What each symbol does to the points:
* | r z a l g n
q514 | q124 q715 q390 . q876 q84
q722 | q321 q49 . q501 q390 q768
q501 | q172 q72 q332 q19 q113 q722
q656 | q241 q586 . q231 q902 .
q510 | q763 q31 . q390 q768 .
q737 | q656 q244 . q321 q763 .
q321 | q231 q425 . q172 q505 q737
q231 | q262 q614 . q898 q678 q656
q262 | q722 q933 . q337 q585 q241
q114 | q698 q505 . q318 q425 q332
q19 | q437 q124 q114 . q640 q501
q953 | q54 q172 q902 q70 q318 q425
q385 | q168 q902 . q698 q586 .
q898 | q337 q54 q168 q732 q697 q231
q732 | q715 q661 q589 . q269 q898
q124 | q70 q19 q505 . q915 q72
q269 | q76 q823 q933 . q732 q697
q172 | q898 q953 q385 q437 q990 q321
q390 | q505 q409 . q113 q722 q510
q697 | q342 q368 q417 q269 q898 q678
q902 | q259 q385 . q678 q656 .
q168 | q31 q259 . q589 q417 .
q614 | q933 q231 . q54 q698 q586
q402 | q318 q113 q737 q915 q72 q409
q844 | q402 q342 q768 q876 q84 q589
q876 | q915 q76 q722 . q514 q844
q698 | q589 q678 . q368 q614 q385
q113 | q990 q402 q244 q640 q501 q390
q640 | q871 q915 q425 . q19 q113
q54 | q84 q898 q259 q661 q368 q614
q332 | q385 q763 . q114 q244 .
q585 | q390 q589 . q342 q262 q259
q72 | q953 q501 q763 q124 q402 q49
q275 | q823 q871 q231 . q70 q318
q491 | q244 q768 . q49 q31 .
q259 | q510 q168 . q585 q241 .
q990 | q697 q318 q586 q871 q172 q505
q589 | q409 q585 . q844 q933 q168
q661 | q514 q732 q585 . q823 q54
q318 | q368 q990 q656 q275 q953 q114
q823 | q876 q269 q262 . q661 q368
q84 | q72 q337 q510 q514 q844 q933
q409 | q114 q390 . q402 q49 q31
q425 | q614 q321 . q953 q114 q244
q763 | q902 q332 . q505 q737 .
q368 | q844 q697 q241 q823 q54 q698
q871 | q269 q275 q614 . q437 q990
q241 | q768 q417 . q262 q259 .
q768 | q737 q491 . q722 q510 .
q678 | q585 q698 . q697 q231 q902
q31 | q332 q510 . q409 q491 .
q715 | q19 q514 q409 . q76 q337
q49 | q425 q722 . q72 q409 q491
q417 | q491 q241 . q933 q168 .
q244 | q586 q737 . q425 q332 .
q915 | q275 q640 q321 . q124 q402
q505 | q678 q114 . q990 q321 q763
q586 | q417 q656 . q614 q385 .
q933 | q49 q262 . q84 q589 q417
q70 | q661 q437 q678 . q275 q953
q337 | q501 q84 q31 q715 q342 q262
q342 | q113 q844 q491 q76 q337 q585
q76 | q640 q876 q49 . q715 q342
q437 | q732 q70 q698 . q871 q172

The rows follow the links: the fewer symbols apart two points are, the more alike their rows tend to be.

Name the point of each row.
[-71,-37,9,19,-42,74,-33,-45,21,-19,30,-9,38,-16,54,24,-12,-27,24,-19,30,48,4,29,-27,3,-16,-7,-11,1,-14,-5,36,-17,-66,-60,2,75,87,-16,-34,23,32,12,12,35,-26,9,52,30,9,-19,-59,25,22,-43,49,-46,75,-43,-11]
point: q113
[7,-22,-17,22,-34,1,-31,25,52,49,10,8,-9,34,-24,-53,-34,23,16,-24,-25,56,64,9,-39,-26,21,7,-47,-68,-2,-5,-21,-4,43,97,10,24,12,20,40,18,1,-11,-46,52,10,-47,3,0,44,-43,26,56,46,18,97,30,87,-90,32]
point: q915
[14,4,33,11,-53,5,-33,2,54,-72,20,-65,31,11,2,68,-2,77,4,37,85,44,-46,16,-39,-13,-42,-35,51,-5,-70,3,-2,-19,-34,-97,-34,-18,-5,-47,11,39,22,27,44,25,-62,0,39,50,-38,33,-57,-17,-44,13,13,-68,-3,-11,-10]
point: q259
[86,35,44,-8,-30,-43,4,79,25,-5,-35,20,59,36,-59,11,0,41,31,11,31,6,49,37,-82,-28,-13,16,79,-21,-62,-10,-58,-15,89,60,-21,-89,-24,10,35,18,-21,2,3,-13,-7,-19,-5,-39,-5,21,59,4,-30,31,-35,28,-29,-3,27]
point: q385
[-7,29,-10,-31,65,-37,57,-16,-28,69,-21,19,-42,27,-31,-74,18,1,-13,-39,-81,-72,5,-3,8,-16,21,-1,-56,-28,14,-12,-9,48,24,86,-1,-51,-61,10,38,-26,-18,-5,-36,-29,41,5,-19,-23,57,-11,43,2,41,53,-36,45,-56,-5,39]
point: q661
[4,28,19,18,26,-33,14,8,-24,-49,23,-66,-20,-9,-2,38,27,36,-17,12,35,-44,-93,-16,35,-1,-30,-30,13,59,12,-2,37,44,-30,-83,-17,-44,-48,-34,-16,-33,-19,6,45,-25,-17,32,-11,32,-56,52,-31,-25,-43,-8,-92,-32,-100,74,-35]
point: q656
[-28,6,-10,33,23,26,-9,6,-24,-29,42,-3,4,-49,48,45,8,-55,10,3,1,-48,-49,-35,56,51,-1,19,8,79,90,16,58,13,-15,-68,5,43,28,-25,-69,-43,-12,-15,13,-24,8,36,-7,7,-68,36,-29,1,-20,-87,-53,-14,-31,63,-53]
point: q321
[-48,-18,60,-18,-21,64,5,-84,-15,-26,12,-22,29,45,74,33,-3,9,18,16,44,37,-5,67,-60,-2,-23,-26,23,-38,-92,-1,14,-33,-86,-45,-15,12,61,-37,-1,47,55,61,27,31,-32,20,47,29,6,-13,-50,-41,23,25,-3,-53,10,-28,17]
point: q342
[-35,-21,-1,31,-71,54,-57,8,35,-59,30,-43,29,-22,42,58,-15,-6,18,30,62,68,13,13,-5,16,-6,-3,31,26,-28,5,23,-47,-28,-88,-19,66,81,-26,-53,36,17,11,30,19,-28,3,34,37,-52,5,-37,7,-26,-59,45,-41,54,-24,-39]
point: q390
[76,-13,17,-45,-34,9,28,51,-13,-8,-57,44,17,36,-34,-9,12,27,28,67,48,40,35,22,-42,1,0,-5,81,-37,-97,30,-58,-72,9,13,3,-50,0,41,27,60,33,9,-36,7,27,-20,18,-21,17,-27,37,-31,-18,71,23,16,23,-10,21]
point: q589
[10,-22,-16,36,-35,-31,-55,9,51,-40,25,-46,-42,-53,-16,30,2,10,-29,24,27,3,-69,-73,82,2,-22,-16,-4,55,59,9,38,9,-36,-104,-3,27,-41,-18,-16,-19,0,-2,24,-12,1,2,-3,59,-60,33,-51,29,-21,-39,13,-45,-7,34,-59]
point: q768
[-19,-27,-42,0,13,-47,0,-1,28,50,-7,2,-84,9,-57,-83,7,-15,-55,-23,-72,-10,-10,-62,84,-15,35,5,-87,-27,82,9,6,21,20,66,41,28,-58,12,27,-16,-9,-40,-41,12,33,-41,-38,-8,23,-43,27,37,13,28,67,40,43,-41,5]
point: q124
[-3,-4,29,5,-43,47,-16,-39,-2,-63,8,-9,33,18,39,73,14,26,14,43,86,26,-22,50,-50,2,-30,-35,73,-4,-92,4,1,-50,-62,-103,-22,5,41,-3,-12,48,31,48,47,30,-38,8,35,37,-16,7,-48,-34,-13,9,-15,-68,7,4,-19]
point: q585
[16,-30,-17,-11,-28,20,-19,34,21,38,-29,61,18,15,12,-45,-25,-27,15,9,-16,52,86,11,-28,-5,36,43,15,-40,-38,10,-27,-57,35,64,43,46,53,49,9,40,-2,-13,-60,26,27,-41,10,-30,50,-61,40,37,28,23,97,36,102,-50,24]
point: q402

Each walk starts at a row. The symbols on each line, taken left to right, move it on to the next point.
Answer with the point's row; about right is enough.
---
[29,-16,7,57,-68,19,-79,23,76,-43,41,-62,38,-34,-11,53,-31,36,10,18,75,60,-22,-15,0,-15,-19,-21,32,13,-13,-7,19,-14,-12,-95,-20,46,39,-35,-29,9,-6,-5,47,28,-37,-22,40,46,-55,28,-59,23,-21,-45,35,-65,51,-16,-38]
z z l g -> [-24,-31,-21,31,-19,13,-24,-7,-20,-49,17,-29,-53,-42,13,29,8,-24,-13,36,15,-2,-76,-59,100,43,-5,-16,-10,66,57,28,38,-6,-76,-123,13,49,-1,-10,-40,-9,6,-13,7,-6,11,30,-2,44,-69,17,-53,-8,-28,-44,11,-44,15,42,-58]
z z g l g -> [-80,-30,-33,18,12,26,-15,-50,-21,-14,37,-20,-47,-40,49,-9,1,-45,-18,-9,-14,-22,-54,-40,96,29,18,-14,-49,44,70,11,66,-3,-87,-86,25,70,20,-13,-38,-12,21,4,-2,-2,38,8,21,27,-12,-21,-54,-5,8,-40,23,-41,27,28,-24]
---
[4,-49,-71,-14,15,-20,25,16,-7,52,-27,51,-81,-5,-29,-72,1,-51,-25,25,-51,-17,13,-54,72,21,35,17,-38,5,64,4,-18,-17,-4,45,46,34,-33,52,6,17,15,-10,-72,-2,67,-19,-17,-28,19,-59,19,-1,30,30,73,48,47,15,-18]
z n n g l g z -> [43,-40,-65,1,16,-29,6,63,-6,12,-29,30,-62,-22,-45,-33,21,-42,-15,64,-18,-12,-22,-76,87,17,24,38,-9,40,63,33,-14,-26,11,8,24,7,-59,52,-5,15,13,-31,-45,-25,48,-27,-30,-17,-25,-9,33,2,-32,28,60,32,31,39,-25]
n g r z r r g -> [14,-5,10,21,6,-38,-9,-6,15,-50,8,-59,-31,14,-8,15,36,47,-40,47,50,-8,-104,-35,67,1,-24,-67,1,38,-2,8,22,5,-68,-113,-22,-29,-62,-25,13,6,14,19,33,10,-25,7,-6,63,-51,47,-50,-44,-39,18,-13,-69,-47,34,-21]
---
[53,-38,-22,0,-66,11,-35,92,43,-7,-36,25,5,-10,-37,-11,-23,-10,22,52,21,63,84,-19,-19,0,5,43,54,-4,-13,22,-61,-85,55,21,19,23,28,53,10,58,5,-11,-48,-1,39,-53,10,-42,-6,-39,47,20,-19,20,78,24,78,-25,-8]
z z r r g z r -> [-17,-8,5,-7,20,-8,18,-36,-42,-44,0,-29,-53,12,33,24,28,-6,-25,69,45,-22,-79,-25,52,43,-24,-42,21,42,-5,15,33,-6,-111,-123,-4,-3,-30,-9,-14,20,42,38,22,-16,-2,28,1,53,-46,13,-48,-67,-25,31,-33,-53,-44,51,-39]
l z z z n -> [57,-14,-12,-31,36,-32,37,45,-43,21,-64,39,-76,28,-47,-38,18,14,-32,80,-4,-20,-34,-34,56,26,6,2,31,29,-9,28,-36,-42,-25,-3,20,-56,-94,40,39,25,8,11,-47,-31,50,-12,-36,-14,-6,-18,21,-46,-32,84,-1,13,-28,52,-1]
---
[85,-22,13,-14,-40,-10,-7,58,48,-10,-59,-11,18,49,-77,-7,-2,59,4,63,61,45,31,0,-63,-34,-23,-3,57,-32,-84,-2,-63,-56,35,21,-10,-64,-39,29,55,48,-8,-1,-5,9,-21,-50,8,1,-10,-6,20,-16,-37,74,43,-13,-5,-12,27]
l l l n -> [16,-19,13,-38,-5,22,49,0,-27,27,-58,55,3,42,-1,-24,-9,5,19,26,4,35,59,43,-58,-10,9,2,27,-55,-94,6,-52,-61,-9,45,12,-30,5,16,39,45,15,16,-38,24,21,-33,9,-10,59,-40,42,-31,26,86,37,26,45,-34,54]
l a g r l a -> [65,37,-11,-2,28,-72,35,57,-8,17,-44,7,-34,11,-73,-29,38,33,-21,33,-8,-52,-19,-31,23,1,10,6,20,41,9,-3,-25,20,61,33,-7,-83,-105,9,43,-14,-38,-27,-9,-41,25,-6,-47,-22,-8,41,44,-21,-29,46,-56,19,-87,44,16]
---
[60,-10,-42,28,-2,-70,-2,75,58,0,-17,-20,-69,-20,-85,-33,15,22,-29,46,-11,11,-35,-87,101,-7,-3,1,-18,42,57,16,-20,2,35,-3,14,-4,-75,29,28,-10,-29,-26,-31,-14,51,-20,-26,9,-44,15,12,21,-37,15,56,25,12,33,-39]
r r r z g z g -> [68,-19,-18,0,19,-80,30,60,19,2,-61,-11,-77,14,-88,-27,24,34,-46,69,7,-8,-55,-55,82,-6,-12,-28,13,13,-4,22,-38,-17,-4,11,8,-78,-109,30,48,20,-8,-9,-16,-22,22,-12,-24,18,-22,8,19,-28,-40,73,10,0,-38,41,-5]
l l z l n -> [-57,-20,9,-14,26,18,39,-84,-49,-28,1,-27,-67,15,51,6,31,-28,-32,19,10,-40,-80,-4,54,19,-9,-63,-34,14,-4,26,40,0,-114,-77,1,20,-24,-27,11,0,45,35,-4,-7,7,50,4,26,7,-4,-54,-69,22,29,-22,-50,-24,30,-6]
---
[-49,-31,6,20,-40,30,-56,-63,53,-8,57,-39,43,0,31,15,-28,23,-1,-57,9,49,9,21,-23,-14,-17,-35,-47,-24,-1,-10,27,7,-29,-27,-4,77,52,-37,-6,-5,8,7,41,52,-44,-8,50,47,16,-13,-55,39,38,-54,64,-45,64,-64,4]
z n r l g -> [-3,0,-23,7,49,-35,9,9,-7,63,-2,25,-50,-11,-24,-67,2,-31,-20,-58,-80,-41,25,-45,29,-8,36,25,-63,-3,88,-2,0,50,69,101,19,3,-37,30,17,-47,-34,-36,-44,-19,22,-8,-22,-41,35,-11,44,55,29,2,6,54,-11,-23,10]
z n n g l g z -> [-7,7,-43,-22,45,-22,28,40,-54,53,-14,55,-44,-26,-8,-57,-3,-55,-6,-20,-67,-62,29,-32,42,17,35,48,-46,12,64,9,-1,17,42,85,27,16,-14,35,-17,-26,-21,-24,-49,-29,52,-3,-45,-52,21,-12,48,33,11,-11,-11,87,-9,15,-10]
---
[11,-11,-33,-43,55,-22,78,2,-47,34,-71,49,-81,38,-25,-70,28,-22,-29,43,-30,-29,-29,-24,49,9,20,-3,-22,-19,-10,30,-19,-25,-36,39,25,-37,-72,30,50,26,20,18,-54,-11,53,-1,-35,-25,30,-41,10,-51,8,98,0,15,0,1,14]
g g n r z r l -> [-73,15,-11,20,31,33,5,-49,-54,-5,56,5,-16,-44,62,12,-12,-62,-1,-35,-54,-51,-33,-14,66,30,10,4,-50,48,84,2,59,41,-28,-34,4,54,44,-17,-63,-57,6,-15,11,-7,0,45,-8,-7,-18,-1,-14,20,20,-67,-46,1,-23,33,-43]
n l z l n a -> [24,42,59,19,-42,9,-30,3,11,-49,24,-49,87,9,12,79,10,48,26,-6,70,19,-1,57,-72,-19,-37,-30,70,1,-50,-19,-2,22,22,-46,-43,-35,42,-47,-9,13,-9,22,78,3,-54,12,24,18,-31,56,-26,6,-25,-32,-47,-42,-55,5,11]
---
[2,19,-1,53,8,-16,-42,25,9,-43,45,-54,4,-47,0,41,6,-2,-20,-24,5,-37,-58,-54,60,19,-17,-3,-17,70,90,-9,55,53,16,-74,-16,23,-8,-33,-37,-43,-29,-2,43,-22,2,17,-13,16,-66,52,-37,38,-39,-81,-33,-8,-48,45,-51]
l z z z n -> [79,7,-33,27,13,-54,-19,92,22,15,-5,14,-25,-31,-69,-31,8,4,-11,6,-24,-40,8,-73,53,5,15,41,-9,32,88,-8,-22,23,91,39,-7,-24,-60,24,10,-44,-45,-39,-28,-44,32,-15,-39,-18,-22,28,50,34,-33,-22,-13,60,-22,37,-20]
r g l l g -> [10,8,-10,-52,71,-9,79,-4,-91,43,-59,57,-26,12,-2,-46,16,-40,2,9,-65,-59,14,8,8,17,44,40,-10,-15,5,6,-24,6,22,80,15,-48,-37,27,12,-8,-4,-6,-29,-41,38,21,-51,-40,40,-21,53,-33,7,56,-57,62,-50,33,15]
---
[-59,-20,36,1,-16,29,-21,-78,29,-13,17,-61,29,30,42,6,-10,40,-8,-36,28,34,-11,57,-58,-22,-24,-54,-15,-69,-75,-13,23,3,-49,-25,-3,16,31,-36,39,12,29,44,30,46,-67,8,45,39,26,-21,-58,-5,41,20,19,-49,25,-63,16]
n g z l g -> [7,-16,14,-21,-12,-8,21,-28,28,46,-31,5,11,59,-30,-54,-2,40,-2,-22,-2,31,44,43,-73,-56,1,-29,-27,-107,-72,-6,-28,-16,9,77,6,-29,-19,13,52,25,13,12,-28,34,-12,-33,12,-5,71,-28,22,0,40,76,55,22,34,-80,72]
a g z l g l z -> [-66,-21,-29,36,24,3,-19,-48,23,7,53,-55,-45,-19,25,-19,-6,-5,-43,-64,-13,0,-64,-30,93,2,6,-41,-81,7,71,0,74,51,-72,-47,10,70,-19,-30,-18,-35,18,0,22,34,-12,10,9,51,-26,-20,-60,19,44,-38,30,-47,34,-19,-18]
